Below are the code and all the weights of a small trained network. Each question names an input and a class and asks about switching units off, where a switched-off unit gives its printed mean instead of its output.

import numpy as np


def w(rows, s, z=0):
    codes = np.array(rows[::2]) - 128.0
    scale = np.full(codes.shape[1], s)
    scale[-1] = z or s
    return codes * scale


def f(y):
    return np.maximum(y, 0)


def log_softmax(a):
    a = a - a.max(-1, keepdims=True)
    return a - np.log(np.exp(a).sum(-1, keepdims=True))


def net(x, mask):
    res = np.array(x, float).reshape(1, 5) / 4 @ E
    y = f(res @ A[0][:, :-1].T + A[0][:, -1])
    res = res + np.where(mask, y, B[0][:, -1]) @ B[0][:, :-1]
    return log_softmax(res[-1] @ U[:, :-1].T + U[:, -1])


A, B = {}, {}
E = w([
[24,126,79,67,67],'x0',
[115,135,62,231,97],'x1',
[124,254,121,121,147],'x2',
[220,128,39,79,93],'x3',
[128,129,128,129,130],'x4',
],0.0066)
A[0] = w([
[129,172,129,131,123,52],'n1',
[60,128,83,84,118,72],'n2',
[67,129,156,164,143,114],'n3',
[96,116,107,109,115,72],'n4',
[125,126,112,171,123,61],'n5',
[107,132,157,147,132,116],'n6',
[196,134,171,166,146,45],'n7',
[140,112,185,30,144,23],'n8',
[115,177,119,117,124,71],'n9',
[120,130,101,152,127,62],'n10',
[62,130,98,83,94,53],'n11',
[100,131,109,105,103,53],'n12',
[162,127,128,132,129,114],'n13',
[119,251,113,117,132,33],'n14',
[55,130,207,159,138,48],'n15',
[114,128,96,188,116,43],'n16',
[126,190,121,126,133,57],'n17',
[48,124,76,81,114,72],'n18',
[137,131,153,101,132,51],'n19',
[129,44,119,127,119,37],'n20',
[139,128,175,49,135,4],'n21',
[105,131,72,180,122,47],'n22',
[126,179,130,125,125,56],'n23',
[110,40,116,124,117,48],'n24',
[162,128,82,100,117,93],'n25',
[136,117,169,66,136,50],'n26',
[157,130,142,143,143,72],'n27',
[105,128,128,132,151,23],'n28',
[119,121,99,162,125,63],'n29',
[152,128,136,145,152,61],'n30',
[123,195,128,126,121,71],'n31',
[120,128,86,207,97,52],'n32',
[159,126,91,106,120,88],'n33',
[106,134,126,118,102,64],'n34',
[127,21,130,137,108,47],'n35',
[137,158,169,86,121,54],'n36',
[133,98,122,123,119,46],'n37',
[207,138,178,173,154,39],'n38',
[134,73,129,140,116,43],'n39',
[188,121,28,76,118,87],'n40',
[123,155,102,169,118,57],'n41',
[104,128,146,142,131,116],'n42',
[158,128,92,113,110,106],'n43',
[161,137,97,101,104,95],'n44',
[112,125,90,182,124,55],'n45',
[65,129,179,166,130,84],'n46',
[160,130,103,114,126,77],'n47',
[163,129,146,148,137,44],'n48',
],0.015,0.0026)
B[0] = w([
[135,126,149,110,170,152],'n1',
[201,113,107,205,110,221],'n2',
[80,149,183,132,74,224],'n3',
[168,123,124,164,123,172],'n4',
[120,132,78,106,128,166],'n5',
[110,124,157,128,90,175],'n6',
[209,118,117,204,106,205],'n7',
[82,136,3,76,122,214],'n8',
[150,124,161,108,176,164],'n9',
[120,126,88,113,127,153],'n10',
[210,113,105,207,111,223],'n11',
[167,122,119,166,120,169],'n12',
[136,120,126,163,108,158],'n13',
[153,112,201,65,248,219],'n14',
[51,149,204,130,52,254],'n15',
[103,129,51,95,122,189],'n16',
[135,113,163,96,188,170],'n17',
[218,108,107,215,106,239],'n18',
[109,124,92,107,123,148],'n19',
[147,127,178,95,211,207],'n20',
[90,139,29,94,119,188],'n21',
[108,131,38,96,124,195],'n22',
[138,123,156,107,174,159],'n23',
[154,118,179,89,215,218],'n24',
[79,137,174,137,87,187],'n25',
[98,135,47,96,128,183],'n26',
[164,128,123,160,120,158],'n27',
[111,132,138,130,108,139],'n28',
[114,133,80,108,128,165],'n29',
[164,125,124,157,118,156],'n30',
[140,117,164,97,193,175],'n31',
[94,134,25,81,113,217],'n32',
[91,142,167,137,95,176],'n33',
[154,129,117,155,123,155],'n34',
[150,132,188,76,237,241],'n35',
[108,123,72,91,141,164],'n36',
[128,127,156,111,144,148],'n37',
[212,99,116,225,103,221],'n38',
[146,127,159,102,180,178],'n39',
[38,154,221,133,41,248],'n40',
[121,120,68,93,142,171],'n41',
[108,131,153,129,105,168],'n42',
[86,135,163,131,94,179],'n43',
[82,131,167,135,88,180],'n44',
[102,134,56,101,126,187],'n45',
[71,144,197,134,71,234],'n46',
[98,139,159,135,98,162],'n47',
[167,127,119,163,120,160],'n48',
],0.035,0.0067)
U = w([
[54,148,203,127,59,143],'0',
[221,78,104,206,118,254],'1',
[148,97,184,49,254,83],'2',
[84,124,2,56,126,20],'3',
],0.0074,0.0012)

Each question gives the input, the list of numbers given to net, and the class t.
The units are the neurons (one row each of A and B). Each row of codes is followed by its name. A weight is (code - 128) times the scale printed after its matrix; where a second scale follows, it is the last column's (A, B and U).
mask holds one flag per neuron, in row order. A switched-off neuron (its flag False) gives its mean, the last column of its row in B, instead of its output. The means were averaged over made-up inputs and are rounded, as every weight is.
A unit's drop is (log p(t) with every unit on - log p(t) with that unit switched off) / (log p(t) with every unit on - log p(t) with every unit switched off).
The circuit of an input: a set's keep is (log p(t) with only the set's units on - log p(t) with every unit switched off) / (log p(t) with every unit on - log p(t) with every unit switched off). Starting from the 12 units with the biggest drops (on a tie, the unit counted first), units are removed one at a time, each time the one whose removal leaves the highest keep (on an exact tie, the one counted first), for as long as the keep stays at least 0.8.
units of the circuit, in order: the units of the circuit, biggest drop first
k most important neurons: the k neurons with the biggest drops, biggest first
drop of u: that unit's drop, to one decimal
input [2,7,7,-5,-8], class 2: units of the circuit, in order : (n14)
input [4,-2,-7,-6,-1], class 2: 3 most important neurons : (n35, n24, n40)
input [8,1,-2,-6,-8], class 1: 2 most important neurons : (n18, n11)
input [3,5,5,3,7], class 2: 3 most important neurons : (n14, n8, n31)
input [-8,2,-8,-6,3], class 1: 2 most important neurons : (n38, n7)
input [-5,-8,7,3,8], class 3: 2 most important neurons : (n8, n21)
input [-1,5,-3,-4,7], class 3: 2 most important neurons : (n40, n32)
input [-8,6,5,8,-4], class 0: 4 most important neurons : (n40, n18, n25, n11)
input [-4,7,3,-6,-6], class 3: 2 most important neurons : (n32, n40)
input [8,5,-1,7,8], class 1: 4 most important neurons : (n18, n11, n2, n15)
input [3,-3,-2,-2,2], class 1: 2 most important neurons : (n40, n32)
input [-1,-6,5,0,8], class 3: 3 most important neurons : (n8, n21, n35)
input [-7,-2,5,4,6], class 1: drop of n38 : 0.1
input [-2,6,5,-1,5], class 3: drop of n35 : 0.4
input [-7,-4,-2,8,-1], class 0: units of the circuit, in order : (n40)
input [-6,-6,1,0,5], class 1: drop of n7 : 1.5
